Here is a tiny trained network, its code and every weight. The questions are about switching its units off for an input and a target symbol, where a switched-off unit gives its printed mean instead of its output.

import numpy as np


def w(rows, s, z=0):
    codes = np.array(rows[::2]) - 128.0
    scale = np.full(codes.shape[1], s)
    scale[-1] = z or s
    return codes * scale


def f(y):
    return y / 2 * (1 + np.tanh(0.7978845608 * (y + 0.044715 * y**3)))


def softmax(a):
    e = np.exp(a - a.max(-1, keepdims=True))
    return e / e.sum(-1, keepdims=True)


def log_softmax(a):
    a = a - a.max(-1, keepdims=True)
    return a - np.log(np.exp(a).sum(-1, keepdims=True))


def net(x, mask):
    ids = ['βεζλσφ'.index(c) for c in x.split()]
    T = len(ids)
    res = E[ids] + P[:T]
    r = res
    for j in range(2):
        rows = slice(2 * j, 2 * j + 2)
        q, k, v = (r @ M[0][rows].T for M in (Q, K, V))
        z = softmax(np.where(np.tri(T) > 0, q @ k.T / 2**0.5, -1e9)) @ v
        o = O[0][rows]
        res = res + np.where(mask[j], z, o[:, -1]) @ o[:, :-1]
    y = f(res @ A[0][:, :-1].T + A[0][:, -1])
    res = res + np.where(mask[2:26], y, B[0][:, -1]) @ B[0][:, :-1]
    return log_softmax(res[-1] @ U[:, :-1].T + U[:, -1])


Q, K, V, O, A, B = {}, {}, {}, {}, {}, {}
E = w([
[138,135,149,245],'β',
[253,120,74,147],'ε',
[170,30,90,112],'ζ',
[126,40,144,133],'λ',
[166,110,139,161],'σ',
[159,129,136,84],'φ',
],0.012)
P = w([
[54,130,247,96],'0',
[113,97,87,129],'1',
[151,136,178,136],'2',
[108,114,101,134],'3',
[174,88,202,147],'4',
[100,108,120,139],'5',
[171,81,209,143],'6',
[103,107,120,143],'7',
[154,108,186,138],'8',
],0.012)
Q[0] = w([
[221,75,235,194],'H0',
[108,108,53,195],'H0',
[254,2,220,161],'H1',
[36,121,77,80],'H1',
],0.0087)
K[0] = w([
[8,181,195,90],'H0',
[144,115,2,152],'H0',
[2,110,212,63],'H1',
[156,90,65,90],'H1',
],0.0092)
V[0] = w([
[46,20,89,89],'H0',
[87,170,211,174],'H0',
[2,191,175,70],'H1',
[147,23,170,76],'H1',
],0.0098)
O[0] = w([
[2,67,107,54,150],'H0',
[134,200,205,197,198],'H0',
[5,240,88,176,197],'H1',
[48,130,112,85,255],'H1',
],0.0093,0.0064)
A[0] = w([
[193,192,58,117,61],'N0',
[156,96,226,157,126],'N1',
[38,116,131,85,145],'N2',
[80,167,99,152,83],'N3',
[164,151,95,119,236],'N4',
[96,148,148,169,79],'N5',
[144,168,190,155,72],'N6',
[146,101,7,163,25],'N7',
[130,159,159,114,71],'N8',
[161,182,136,126,58],'N9',
[133,157,133,108,109],'N10',
[70,216,107,117,50],'N11',
[123,146,24,125,107],'N12',
[51,69,131,135,155],'N13',
[147,43,117,219,79],'N14',
[204,87,122,145,201],'N15',
[171,144,201,146,2],'N16',
[145,197,132,144,64],'N17',
[101,67,51,136,77],'N18',
[145,110,78,166,112],'N19',
[89,186,178,149,44],'N20',
[105,158,143,162,151],'N21',
[102,80,57,117,51],'N22',
[108,91,87,141,76],'N23',
],0.012,0.0059)
B[0] = w([
[103,107,213,109,137],'N0',
[151,127,96,47,202],'N1',
[121,71,85,158,255],'N2',
[157,101,82,122,197],'N3',
[85,108,99,94,164],'N4',
[110,141,101,139,191],'N5',
[153,51,205,81,189],'N6',
[90,198,202,67,150],'N7',
[153,195,165,110,132],'N8',
[140,121,119,201,138],'N9',
[132,134,138,125,123],'N10',
[164,169,75,127,215],'N11',
[118,124,149,2,157],'N12',
[133,103,158,185,239],'N13',
[135,211,115,171,163],'N14',
[99,168,57,95,198],'N15',
[210,62,126,88,164],'N16',
[159,106,154,132,164],'N17',
[174,187,179,163,175],'N18',
[78,180,161,106,136],'N19',
[129,153,109,104,219],'N20',
[119,171,137,95,209],'N21',
[201,145,180,162,164],'N22',
[200,149,145,186,142],'N23',
],0.0091,0.0088)
U = w([
[234,231,85,237,53],'β',
[159,169,208,129,252],'ε',
[255,133,227,163,72],'ζ',
[171,50,172,170,151],'λ',
[177,117,51,181,71],'σ',
[255,13,61,79,71],'φ',
],0.0067,0.0028)

Each question gives the input, a string of symbols that net reads in full, and the target symbol t.
The units are the heads (2 rows each of Q, K, V and O) and the neurons (one row each of A and B). Each row of codes is followed by its name. A weight is (code - 128) times the scale printed after its matrix; where a second scale follows, it is the last column's (O, A, B and U).
mask holds one flag per unit, heads first, then neurons. A switched-off unit (its flag False) gives its mean, the last column of its rows in O or B, instead of its output. The means were averaged over made-up inputs and are rounded, as every weight is.
A unit's drop is (log p(t) with every unit on - log p(t) with that unit switched off) / (log p(t) with every unit on - log p(t) with every unit switched off).
The circuit of an input: a set's keep is (log p(t) with only the set's units on - log p(t) with every unit switched off) / (log p(t) with every unit on - log p(t) with every unit switched off). Starting from the 12 units with the biggest drops (on a tie, the unit counted first), units are removed one at a time, each time the one whose removal leaves the highest keep (on an exact tie, the one counted first), for as long as the keep stays at least 0.8.
circuit, biggest first: the units of the circuit, biggest drop first
k most important neurons: the k neurons with the biggest drops, biggest first
heads that matter: for each layer, one digit per head in row order, 1 if its drop is at least 0.15 and else 0, layers parted by /
drop when u is switched off: that unit's drop, to one decimal
input ε ε ζ ε ε ζ ε ε, target ε: heads that matter => 10
input β β β, target ζ: circuit, biggest first => N6, H0
input β ε ζ β σ σ φ, target ζ: circuit, biggest first => H0, N6
input σ ε ζ ε φ φ, target φ: circuit, biggest first => H1
input β ζ λ, target ζ: circuit, biggest first => H0, N6
input ε ε ζ ε λ, target φ: circuit, biggest first => H1, N1
input φ λ ε ε φ λ ζ, target β: circuit, biggest first => H1, N6
input ζ φ ε λ ε σ β β β, target λ: circuit, biggest first => H0, H1, N11, N15
input ζ σ ε σ ε ε φ, target λ: heads that matter => 10
input ε β β φ β β φ φ ε, target φ: heads that matter => 01
input β β ε ε σ, target ζ: 2 most important neurons => N6, N16
input φ ε ζ, target β: circuit, biggest first => H1, N11
input λ ε β ε φ ε ζ ζ λ, target σ: heads that matter => 01
input ζ ε φ σ σ ε ε, target λ: most important neuron => N11
input λ φ ε β φ σ φ, target σ: heads that matter => 11
input ζ ε σ, target λ: heads that matter => 10
input ε ε φ, target φ: heads that matter => 11
input λ ε ε λ ζ ζ, target ζ: heads that matter => 10
input ζ β ε λ β, target λ: 2 most important neurons => N13, N15
input λ ζ λ β ζ λ ζ φ ζ, target σ: 3 most important neurons => N2, N6, N11
input ε λ β λ φ ε ζ φ σ, target φ: most important neuron => N1
input β ε ζ φ ζ, target ζ: 3 most important neurons => N6, N2, N16
input φ λ φ, target β: drop when N11 is switched off => 0.4
